In the rows, 128 means zero.
Here are made-up objects, facts about them, and rows of numbers that follow some of those facts. Name the object behind each unnamed row.

Facts:
baflen: ρ petral; τ 439; α 449
biplavur: τ 439; α 34
bisin: ρ lamem, drurikim; τ 439; α 449
brafom: τ 221; α 34
bralum: τ 439; α 449
brato: Λ brogom, gote, brokerel; ρ klivi; τ 439; α 449
bremar: ρ pladrobon, fovo; τ 221; α 433
briti: τ 439; α 449
broginum: τ 439; α 825
brogom: τ 439; α 433
brokerel: τ 439; α 449
broplol: τ 439; α 449
broplos: ρ drisku, muske, nasoski, flidom; τ 439; α 449
brutris: τ 439; α 449
bruvek: τ 221; α 34; β briti, voskobrik
damos: τ 439; α 449
delas: Λ mista, klini, lotrok, deri, skezul; τ 439; α 991
deri: τ 439; α 825
dokle: Λ brafom, muske, tulak; τ 439; α 825
drala: τ 221; α 34
drigom: Λ tetre, biplavur; τ 439; α 991; β skadrin, skoflu
drisku: τ 221; α 825; β dokle
drumok: τ 439; α 34
drurikim: ρ broplol; τ 439; α 991
dunam: Λ mutin, zuful; ρ saskom; τ 439; α 34; β brutris
duske: Λ briti; τ 439; α 991
fegri: Λ groklim, plukler; τ 439; α 433
feplom: Λ trimar, pirum, tritrolen; τ 221; α 449
flagros: ρ stikuflor; τ 221; α 433; β zokel, stavuk, rufen
flebrem: Λ muzedor, petral, steklo, tulak; τ 221; α 34; β stesel, sutis
flepas: τ 439; α 825
flidom: Λ grupa; ρ nudror, kluzoram; τ 221; α 433; β vosepla, voskobrik
flubris: τ 221; α 34; β tatafles, treros, nibrok
flunen: τ 439; α 433
flutror: τ 439; α 449; β plukler, biplavur, steplile, vuro
fovo: ρ mutin, zenus, rugrum; τ 439; α 825; β vuro, rufen, nimek, nibrok
gaklidro: ρ drisku, fovo; τ 439; α 991; β trata, sutis
gekibrik: Λ skimur; ρ sutis; τ 221; α 433; β milama, steplile, saskom
gesuk: Λ brafom, stavuk; τ 439; α 991
gipok: Λ petral, klili, lisku, bremar, skivan, zuful; τ 439; α 825; β klasunu, stesel
gote: τ 439; α 449; β zokel, saskom, lesa
gotus: Λ trimar, drurikim; ρ drisku, stuvo; τ 439; α 825
grebripla: Λ mostoskas, plape; τ 221; α 34
gregralos: Λ flepas, zukle; ρ briti, broplol; τ 221; α 449
grizofis: Λ fovo, stovil; τ 439; α 825
groklim: τ 221; α 433
gruflek: Λ klivi, stalek; ρ brato; τ 439; α 825
grupa: τ 439; α 825; β biplavur, flunen, stibuk
gulal: Λ zogu; ρ drala, lesa; τ 439; α 433
gural: ρ rugrum, kluzoram, nasoski; τ 221; α 433
kalin: Λ damos, nasoski; τ 221; α 34; β stesel
kili: Λ tatafles, brafom, steklo, lakil, baflen, tritrolen, mivefos, stovil, kizovu; ρ voskobrik, sutis; τ 221; α 433
kitar: Λ deri; τ 221; α 34
kizovu: ρ zenus; τ 439; α 449
klasunu: τ 439; α 449
klili: τ 439; α 433
klini: τ 439; α 433
kliplu: τ 439; α 991
klivi: ρ muske; τ 439; α 825
kluzoram: Λ damos, brogom, trigrom; ρ tragri; τ 439; α 34; β stuvo, traguvel
koskan: Λ nedratran, steklo; τ 439; α 34
laken: Λ lostel, brafom, fovo; τ 439; α 449
lakil: τ 221; α 825; β vosepla, plova, stikuflor
lamem: Λ steklo, paskas; τ 221; α 433
lesa: Λ zaven, brogom; ρ nasoski; τ 439; α 991
lisku: τ 439; α 433; β vuro, bralum
loka: Λ zere, plova, broplos, flutror; τ 439; α 34; β mutin, traguvel, skoflu
lostel: ρ stuvo, muske, kizovu; τ 221; α 449; β skadrin, kliplu
lotrok: τ 221; α 825; β zogu, nimek
mastem: Λ bisin, pirum, tozo; ρ pladrobon; τ 221; α 449; β klasunu, koskan
mibus: Λ grupa; τ 221; α 991
milama: ρ zere, tragri, sutis; τ 221; α 991
mista: τ 439; α 449; β broplos
mivefos: τ 439; α 34; β nedratran, delas
mizir: Λ mista; τ 439; α 991; β biplavur
mostoskas: τ 439; α 991; β stuvo, brafom, plape, mugrul
mugrul: Λ muzedor; τ 221; α 433
muske: ρ drisku; τ 221; α 825
mutin: ρ nasoski; τ 439; α 449
muzedor: τ 221; α 34
nabi: Λ groklim, lakil, briti, pluklus; τ 221; α 991; β zere
nasoski: ρ rugrum; τ 439; α 433
nedratran: τ 439; α 825
nibrok: Λ muzedor, sketi, klivi, drurikim; τ 439; α 825
niflanam: Λ bruvek; τ 439; α 34; β skimur, brato
nimek: Λ plape, stotrel, paskas; τ 221; α 34
nolik: τ 439; α 449
nudror: Λ klini, nedratran, grupa; τ 221; α 991; β skoflu
nudrun: ρ trata, baflen, sutis; τ 439; α 433; β brogom, tulak
paskas: ρ pladrobon; τ 439; α 825
petral: τ 221; α 433; β nolik
pibo: Λ fovo, bremar, broginum; τ 439; α 991; β skadrin, kliplu, klili, rugrum
pirum: τ 439; α 449
pladrobon: ρ nudror, muske; τ 439; α 433; β stesel, lesa
plape: τ 439; α 825
plavum: Λ nudrun; τ 439; α 433; β damos, plova, groklim, vuro
plofen: Λ zere, vastobrul, groklim, mostoskas, tedo, zuful; τ 439; α 34
plogroven: τ 439; α 991
plova: ρ kluzoram; τ 439; α 34
plukler: ρ sutis; τ 439; α 991
pluklus: τ 439; α 34
rubu: τ 221; α 825; β groklim, nibrok
rufen: τ 439; α 825
rugrum: Λ mista; τ 439; α 449
saskom: ρ sutis; τ 439; α 825
skadrin: Λ trimar, stopli; ρ flebrem; τ 221; α 34
skesur: Λ muzedor, pirum, tozo, gural; τ 439; α 449; β skimur, brogom
sketi: τ 439; α 991; β klasunu, plogroven
sketro: Λ treros, zenus, zukle, tulak; τ 439; α 449
skezul: τ 439; α 449; β nibrok
skimi: Λ tatafles, vosepla, broplos; ρ lamem; τ 221; α 34
skimur: ρ nasoski, paskas; τ 439; α 433
skivan: τ 221; α 991; β brafom, brutris
skizar: Λ klili; τ 439; α 34; β brokerel
skoflu: Λ bralum; ρ klasunu, saskom; τ 221; α 449
stalek: ρ steklo; τ 221; α 991
stavuk: ρ sutis, kluzoram; τ 221; α 34
steklo: τ 221; α 991; β lamem
steplile: τ 439; α 433
stesel: τ 221; α 433
stibuk: τ 439; α 449
stikuflor: Λ mostoskas, fovo, traguvel; τ 439; α 34
stopli: τ 439; α 449; β bremar, sutis, zuful
stotrel: τ 221; α 991
stovil: ρ paskas; τ 439; α 34
stududril: ρ groklim; τ 439; α 449; β plova, gulal
stuvo: Λ muske, bruvek; τ 439; α 433
sukla: Λ damos, lotrok, drumok; τ 439; α 449
sutis: Λ nolik; τ 439; α 825
tatafles: τ 221; α 34
tedo: τ 439; α 34
tetre: τ 221; α 34
toklim: Λ damos, tetre, mutin, tedo; ρ nudrun; τ 439; α 825
tozo: τ 439; α 34; β tetre
trabrur: Λ flepas; τ 221; α 449; β brutris, baflen, nolik, kitar
tragri: Λ lisku; τ 439; α 449; β tetre, nedratran, milama, traguvel, stovil
traguvel: τ 221; α 34
trata: ρ groklim, klivi; τ 221; α 449
treros: τ 439; α 991
trigrom: τ 221; α 449
trimar: τ 439; α 825
tritrolen: τ 439; α 433; β muske
tulak: τ 439; α 34
vadok: τ 221; α 449; β lamem, rufen, stibuk
vastobrul: τ 439; α 34
vivu: Λ treros, stavuk, stotrel, brokerel; ρ lamem; τ 221; α 449; β kliplu, delas
vosepla: τ 439; α 825
voskobrik: Λ bisin, brokerel; ρ pladrobon; τ 221; α 34
vuro: Λ pladrobon, mutin, plukler; τ 439; α 433
zaven: τ 221; α 433; β klasunu, vuro
zenus: τ 439; α 449
zere: τ 439; α 449
zogu: τ 221; α 991
zokel: Λ petral, bremar, stotrel; τ 439; α 34
zuful: ρ rugrum; τ 439; α 449
zukle: τ 221; α 449

Some rows with their names:
[159 106 179  84 145 109 158 145 101 147  99 178 109 139  96  89  67 116
 216 127 181  83 174 104 153 146 174 143 121  97 177  76  76 105 109 103
 113 110 147 116 148] : skimi
[149 108 122  85 117  93 164 149 130 149 130 180 120 177 159 131 138 141
 190  91 137 104 181  83 117 122 176  42  94 103 186  79  70 122  94 109
 113  94  82 132 147] : drala
[ 86 150 106 213 108 121 108 123 147 131 140 145 140 165 170 112 153 140
  81 115 150 179 119 130 111 112 139 142  84  55 128 157 136 157 121 155
 150  72  65 111 120] : kizovu
[ 96 150  92 178 112 136  65 113 131 112 105 124 136 119  96 116 156 132
 106 132 158 180 151 169 113 119 141 175 111  95 104 147 142 147 151 106
 157  92 133 110 130] : mivefos
[159 111 147 216 113  94  52 144 129 138  90 131 123 108 183 117 156 114
 152 155 163 180 116 117 150 123 129 115  78 114 106 197 163 152 144 138
 180  57 152 120 116] : bralum
[153 106 136  85 140  84 151 148 112 145 104 170 134 123  94  93 118 160
 194 145 133 126 190 104 123 120 173 114 133 134 154  77  72 112 106  94
 114  82 156 108 156] : skivan
[139 132 110 146 115 132  55 104 138 137 117 122 133 126 128  96 157 122
 119 140 164 183 118 118 145 141 134 171 134 118 113 162 168 159 145 140
 173 105 111 117 142] : flunen
[146  89 154  82 142 111 163 143 112 131 115 167 109 141  93 110 106 112
 209 119 163 101 178  94 139 147 175  86  99 137 167  80  70 107 116  88
 111 101 156 147 158] : trabrur
[ 62 129  91 187 104 132 113  99 154 145 146 132 122 149 181 130 162 102
  74  67 161 186 118  88 115 117 148  93  86 101 164 171 120 160 131 142
 140 111  63 163 126] : rugrum
[139 137 113 161 113 141  59 101 133 128 110 122 129 132 147 115 158 123
 155 128 168 181 118 119 143 143 134 160 124 113 122 148 165 160 145 136
 178 102 119 114 133] : stibuk
[124 152  89 183 107 122 140 141 145 123 151 129 138 165 137 126 157 137
  89  84 147 180 115 143 100 120 138 146  82  50 114 193 162 158 129 153
 150  86  70 113 116] : fovo
[142  90 208  86 146  89 163 128 140 171 120 176 119 152 127  84  81 149
 144 115 136  87 154 101 128 144 163  69  82  65 195 161  73  95  95 157
 113  93 149 153 157] : kili
[144 146 112 196 114 143  53 112 127 118 108 131 136 140 140 101 148 138
 144 134 168 180 127 138 142 128 132 161 123 119 110  99 152 164 146 119
 177  85 102  93 131] : briti
[154 131 171  85 135  77 158 148 136 171 128 178 135 184 170  90  93 166
 195 120 132  95 169 100 139 117 176 100  93  52 190 122  76 116  88 160
 113  67  91 113 140] : bremar
[157  96 116  80 132  84 142 152 107 149 112 156 135 138 107 125 131 161
 212 135 129 133 188  95 122 132 174  88 142 136 153  83  74 132 104  99
 117  79 156 104 158] : steklo
[132 149 114 191 115 142  60 111 129 118 109 133 135 126 129 111 145 140
 100 141 161 179 132 146 123 124 128 160 117 106 110 112 140 151 148 108
 171  90 110  99 135] : tedo
[141 147 110 197 111 150  55 110 127 114 114 132 133 127 134 115 152 140
  97 138 168 176 137 152 123 125 131 163 107  98 115 117 137 144 152 103
 170  98 113 100 129] : broginum
[159 110 161  83 143  85 142 149 107 154 100 173 133 128  97  82  95 164
 202 145 140 110 189 109 145 124 169 126 135 119 166  72  73 111  98 108
 114  84 156  95 158] : stalek
[146 142 112 180 113 137  58 110 130 122 109 124 134 135 152 125 141 149
 149 137 151 183 122 141 139 139 135 170 120 109 114 139 169 165 146 131
 179  85 122 100 130] : damos

Which object is each row?
No name comes twice in this set of rows, the named rows included.
[151 128 186  93 141  78 167 149 137 168 126 179 136 178 155  78  83 165
 185 131 134  99 173 119 133 117 177 100  87  48 186 127  71 105  89 158
 113  63 107 113 144]  gural
[150 102 166  83 144 101 165 144 101 140 100 162 108 126  78  78  86 107
 216 121 175  92 180 121 150 146 179 156 108  98 160  97  72 104 114  99
 112 111 159 143 150]  vivu
[144  99 109  95 109  98 165 150 139 138 150 181 121 198 180 133 146 144
 158  71 131 106 178  88  93 115 175  25  81 107 185  94  68 125  94 102
 111 101  69 146 144]  drisku
[103  94 105  86 118  79 165 148 146 169 140 168 120 142 131 125 149 117
 139  56 133 126 180  93 105 116 175  40 101 110 189 139  72 107  93 133
 109 100  80 163 155]  nudror
[155  98 141  80 141  82 157 148 106 141 115 154 134 158 112 120 103 167
 208 128 130 118 179  97 130 140 175 110 129 128 141 100  80 138  98 115
 120  76 167  99 157]  zaven
[165  88 154  80 133 113 141 141 104 154 100 169 103 137 133 128 121 127
 221 102 155  88 169  91 147 151 175  89 133 131 185  89  79 115 109 110
 117 117 151 128 149]  nimek
[156  88 151  87 129  85 141 145 138 161 112 170 134 169 184 130 133 168
 185 122 125 117 173  96 101 133 170  27 108 128 191 136  79 123  94 150
 120  62 159 123 158]  groklim
[153  94 178  85 131  99 162 137 138 171 120 181 109 164 161 128 115 145
 179  81 139  84 150  93 121 140 166  34  81  77 194 126  73 103  92 147
 112 101 104 146 148]  voskobrik
[ 77 151  93 206 107 118 102 128 150 125 146 142 138 178 183 121 157 135
  80 108 140 183 119 101  99 111 137 115  89  80 126 147 128 168 122 142
 155  68  62 122 124]  zenus
[144 100  92 221 126  78  47 131 116 119  89 124 138 109 218 124 115 105
 111 156 181 178 119 112 144 110 126 173  76 104 108 189  87 148 144 141
 181  25 123 132 141]  nolik
[149 110 132 106 111  94 156 146 139 146 131 185 127 190 188 130 133 165
 170  88 131  97 179  89  93 111 177  25  82  76 194  92  72 118  92 128
 113  91  84 126 138]  muske
[ 83 157 103 192 109 121  91 109 149 145 118 137 138 122 149 114 159 139
 103 102 155 175 124 169 119 112 145 163  94  51 144 181 152 144 129 158
 137  86  80 124 115]  stovil

The same objects again, as new rows of numbers:
Named rows:
[168 154  80  92 139  52 142 118 136  49 157  87 119 141 135] : skoflu
[135 147  75  96 102  88 101  81  82 124 141 112 140 140 156] : grebripla
[102 157 175 145 166 115 203 152 176  68 155  88 134  89 136] : dunam
[105 135 137 123 184 126 157 129 209  79 130  91  79  99 117] : sutis
[ 81 127 161 172 129 127 160 111 179 126 147 120 171 127 127] : plavum
[142 163  61  69 154  42 124 138 108  51 113  95 111 116 131] : kili
[102 120 130 111 170 138 122 124 182 152 101 106 144 119 136] : gulal
[145  95 103 150  84  93 118 124  75  95 166 138 128 169 125] : lotrok
[132  76 137 122 170 169  92 159 189 131 102 132 148 147 126] : kizovu
[143 143 144 138 132 170 120 127 147 151 128 145 121 124 104] : flunen
[108 132 144 164 133 152 142 153 122 148 147 150 130 121 101] : gote
[134 137 142 143 108 149 158 128 166 134 100 155  99 136  87] : nedratran
[132 138 157 138 118 150 119 138 181 144 126 151 120 128 107] : bralum
[135 145 153 134 130 172 132 131 150 161 127 136 123 128  98] : brogom
[134  94 134 104 207 147 112 189 147 143  87 110 117 106 122] : broplos
[149 141 160 128 122 181 126 134 142 150 126 141 119 119 117] : vastobrul
[160 109 132 154  96  66 104 125  52 122 170 144 117 146 138] : rubu
[139 127 181 137  93 193 153 130 165 117 121 132 129 151 142] : kliplu
[176 121 105 106  77 131 110 109  83  85 143 132 117 170 157] : stalek

Name these rows:
No name comes twice in this set of rows, the named rows included.
[166  55  44 115 129  41 208 127 115  77 134  74 156 119 132]  flidom
[182 107  56  98  50  85 184  56  86 135 123  95 129 130 130]  mibus
[ 72 117 124 116 177 113 125 139 185 132  57 118 129 117 138]  gotus
[109  78 114 115 164 133 134 117 176 179  77 103 161 120 128]  rugrum
[121 132  73 118  83  99  93  57 126 111 153 127 166 172 154]  lamem
[113 163 141 120 191 103 163 128 183 112 117  91  87 103 113]  toklim
[ 81 105 132 105 168 154 130 120 144 157  70 103 130 107 171]  lesa
[149 141 152 131 148 171 145 154 197 102 143 128 110 134 100]  baflen
[131 117 160 156 162 132 147 174 125 134 138 134 123 112 118]  stududril
[149  95 148 178 107 137 214 128 148 169 133 129 117 117  69]  grupa
[100 127 161 166 102 133 208 105 137 158 122 110 144 110 132]  mizir
[126 107  24 100  99 145  89  99  76 104 166 154  80 125 131]  stesel
[112 113 104 134  80  83 137  83  76  86 156 115 163 150 174]  nabi

